[128 = 0]

[ 99 137 129 153 122 118 144 111 127 127 104 169 169  99 125  99 118 140
 148 125  90 144 187 149 113 103 150 153 123 127 106 119 155 130 147 132
 134 144 186 106 115 135 155 107 119 114 149] | (28)
[194  57  76 202 185 116 118 128 130 115 211 114 111 116 101 120 157  98
 188  94  98 107  98  96  64 228 113 116 142  92 169 149 142 171 129 123
 118  90 188  96 142 186 196 158 169 116 149] | (16)
[192  78  72 149 157 141 138 132 135 135 156 130 117 125 110 146 158 120
 182 161 107 127  88 139  68 177 130 127 135 115 156 127 123 154 153 127
 117  93 114 108 104 180 165 195 139 127 135] | (18)
[160 134 141 128 137 103 115 131 137 131 169  97 101 119 127 123 131 110
 109 112 153 104 100 107 146 155 106 115 139 126 164 132 100 138 105 128
 134 112 115 136 145 142 138 143 126 105 127] | (23)
[105  98 154 135 109 141  99 103 145 100  92 138 140 130 112 173 128 130
 115 126  81 147 127 156 140 104 129 157 127 118 159 137 159 124 142 147
 157 131 148 109 132 115 169 138 137 106 123] | (28)
[ 94 135 197 118 130 131 141 121 128 128 108 120 144 121 125 137 115 109
 121 114 137 134 150 121 143 105 125 119 112 113 101 121 129 120 111 104
 123 151 145 155 144 117 145  89 119 137 129] | (12)
[149 107  84 139 171 118 149 134 139 167 148 142 118  96 143 113 117 137
 123 124 148  96  96 130 111 175 121 121 147 154 152 152  94 138 131 139
 139 139 125 107 123 164 149 130 118 102 128] | (27)
[ 86  88 130 165 146 169 116  95 154 118 123 138 155 173 117 189 119 124
 105  87 106 133 120 112 115 127 108 105 119 127 143 166 169 157 120 119
 149 143 137 109 147 121 155  74 125 116 106] | (12)
[171 100 124 137 157  65 115 131 134 123 171 117  91  74 121  78 144 126
 130 117 149  96 130 127 153 150 122 142 151 113 183 126  91 123 123 155
 132 129 168 138 136 160 132 184 125 104 132] | (30)
[144  89 128 131 151 146 135 133 144 158 154 110 121 153 119 174 122 108
 112 105 156 102  85 101 124 157  97  92 119 133 143 152 112 149 117 120
 137 121  78 132 133 145 143 121 124 116 117] | (23)
[159  50 153 139  97  84 100 102 128 118 193 115 126 153 127 122 107  64
 100  77 133 126 166  70 158 149 125 105 121 116 162 138 154 169 121 131
 152  76 150 107 142  92 193  86 125  35 173] | (28)
[104 115 139 134 165  95 123 117 149 128 140 140 133 126 121 114 116 130
 100  85 172  95 162 104 146 109 109 107 121 124 136 148 122 128 102 130
 145 158 168 138 144 132 129  97 123 130 122] | (12)
[ 86 127 143 157 131 152  86 117 151  89 118 130 119 144 111 173 149 133
  96  94  92 130 101 142 142 124 111 141 137 124 154 146 163 120 105 131
 155 167 147 136 159 107 100 127 154 158  90] | (12)
[134 126  71 151 144 124 132 129 134 144 151 129 123 107 142 107 129 134
 145 119 106   4 119 121 103 162 131 121 147 145 141 143 136 143 130 123
 135 121 153  98 126 147 149 116 138 117 135] | (27)
[ 92 126 136 145 118  90  88 109 145  88 148 143 130 140 127 108 123 143
  90  81 144 118 171 114 159 103 121 132 131 131 147 135 146 129  99 120
 155 150 183 134 151  89 102 106 138 134 127] | (28)
[167  98 152 115 155  92 146 140 127 143 149 120  78  94 126 114 120 114
 138 134 153 106 125 132 137 136 124 133 129 108 145 125  96 124 133 137
 127 135 139 157 137 159 152 163 110 106 135] | (30)
[135 130  98 125 155 110 150 132 132 157 138 127 124  96 127 103 112 154
 124 127 148 101 119 131 125 137 128 125 148 150 142 140 108 126 133 137
 143 139 134 112 127 160 126 131 112 115 120] | (27)
[138  64 193 128 175 155 145 132 139 121 126 107 128 140  91 210 141  84
 136 119 131 118  61 126 114 158 101 108 109  88 138 131 113 149 115 130
 120 130  92 157 142 166 177 156 137 118 107] | (23)
[166  82 140 129 129 110 162 125 115 138 145 135 145 114 119  96 119 102
 173 146 123 122 157 114 116 146 137 128 116 111 119 116 134 150 157 123
 117  91 146 109 110 162 191 141 121  86 163] | (18)
[125 110 198 118 186 139 186 135 127 155 105 115 138  88 114 152 110 106
 152 130 147 122  98 131 117 139 116 118 114 104 100 127  87 129 130 139
 110 155 138 154 134 172 177 127 106 114 117] | (30)
[185 100 136 115 132  90 110 141 126 117 162  96  84 112 113 122 144 117
 121 130 154 107  96 108 147 159 113 128 140 112 162 119  87 131 119 135
 129 103 111 154 136 137 134 171 131  95 135] | (30)
